Below are the code and all the weights of a small trained network. Each question names an input and a class and asks about switching units off, where a switched-off unit gives its printed mean instead of its output.

import numpy as np


def w(rows, s, z=0):
    codes = np.array(rows[::2]) - 128.0
    scale = np.full(codes.shape[1], s)
    scale[-1] = z or s
    return codes * scale


def f(y):
    return y / 2 * (1 + np.tanh(0.7978845608 * (y + 0.044715 * y**3)))


def log_softmax(a):
    a = a - a.max(-1, keepdims=True)
    return a - np.log(np.exp(a).sum(-1, keepdims=True))


def net(x, mask):
    res = np.array(x, float).reshape(1, 4) / 4 @ E
    y = f(res @ A[0][:, :-1].T + A[0][:, -1])
    res = res + np.where(mask, y, B[0][:, -1]) @ B[0][:, :-1]
    return log_softmax(res[-1] @ U[:, :-1].T + U[:, -1])


A, B = {}, {}
E = w([
[89,242,190,198,99,66,141,85],'x0',
[25,100,176,124,185,69,51,162],'x1',
[61,106,101,178,199,210,93,28],'x2',
[2,211,76,122,28,217,63,174],'x3',
],0.0095)
A[0] = w([
[140,2,164,75,187,118,166,168,196],'n1',
[223,107,109,65,83,29,87,167,144],'n2',
[39,65,174,172,246,99,35,154,230],'n3',
[165,26,121,120,190,165,41,60,139],'n4',
[203,118,114,45,100,158,175,145,170],'n5',
[75,225,229,173,88,27,127,193,196],'n6',
[206,157,111,149,120,225,134,145,141],'n7',
[179,57,96,57,138,88,213,140,149],'n8',
[163,18,161,10,131,160,216,188,120],'n9',
[159,192,193,157,225,45,178,158,253],'n10',
],0.0085,0.0057)
B[0] = w([
[154,97,132,73,117,152,133,87,224],'n1',
[175,73,65,77,130,153,133,56,204],'n2',
[184,114,134,134,69,247,104,135,253],'n3',
[120,173,140,97,82,155,120,77,209],'n4',
[91,78,92,150,127,101,149,116,192],'n5',
[114,155,123,158,83,155,87,116,238],'n6',
[109,67,113,194,134,115,123,121,169],'n7',
[122,98,129,85,122,119,183,94,208],'n8',
[142,108,153,76,184,98,181,136,214],'n9',
[107,128,151,131,130,113,98,86,226],'n10',
],0.014)
U = w([
[95,56,141,199,139,105,78,194,10],'0',
[167,108,139,182,88,240,24,76,234],'1',
[149,58,134,107,165,32,149,101,237],'2',
[164,183,188,240,139,75,158,61,138],'3',
[197,116,161,57,179,162,127,97,18],'4',
[210,92,91,219,129,140,129,195,23],'5',
[68,182,108,101,106,126,55,247,74],'6',
[170,177,134,103,176,95,122,162,5],'7',
],0.011,0.0033)

Each question gives the input, the list of numbers given to net, and the class t.
The units are the neurons (one row each of A and B). Each row of codes is followed by its name. A weight is (code - 128) times the scale printed after its matrix; where a second scale follows, it is the last column's (A, B and U).
mask holds one flag per neuron, in row order. A switched-off neuron (its flag False) gives its mean, the last column of its row in B, instead of its output. The means were averaged over made-up inputs and are rounded, as every weight is.
A unit's drop is (log p(t) with every unit on - log p(t) with that unit switched off) / (log p(t) with every unit on - log p(t) with every unit switched off).
The circuit of an input: a set's keep is (log p(t) with only the set's units on - log p(t) with every unit switched off) / (log p(t) with every unit on - log p(t) with every unit switched off). Starting from all 10 units, units are removed one at a time, each time the one whose removal leaves the highest keep (on an exact tie, the one counted first), for as long as the keep stays at least 0.8.
circuit, biggest first: the units of the circuit, biggest drop first
top k neurons: the k neurons with the biggest drops, biggest first
drop when u is switched off: that unit's drop, to one decimal
input [1,6,1,-8], class 1: top neuron	n3
input [4,-5,-3,0], class 3: top 3 neurons	n3, n1, n4
input [0,1,-6,6], class 6: circuit, biggest first	n3, n1
input [1,-4,5,-4], class 3: top 4 neurons	n3, n2, n6, n1
input [4,-5,2,-6], class 3: circuit, biggest first	n2, n3
input [3,0,-3,7], class 6: circuit, biggest first	n3, n2
input [-6,3,2,-1], class 4: top 2 neurons	n6, n9
input [0,4,-6,8], class 6: top 2 neurons	n3, n1
input [-6,3,-8,-5], class 2: top 2 neurons	n5, n3
input [-2,4,-1,-4], class 4: drop when n6 is switched off	0.2
input [4,-3,3,-2], class 3: drop when n9 is switched off	0.0
input [3,-7,0,1], class 5: drop when n6 is switched off	0.1
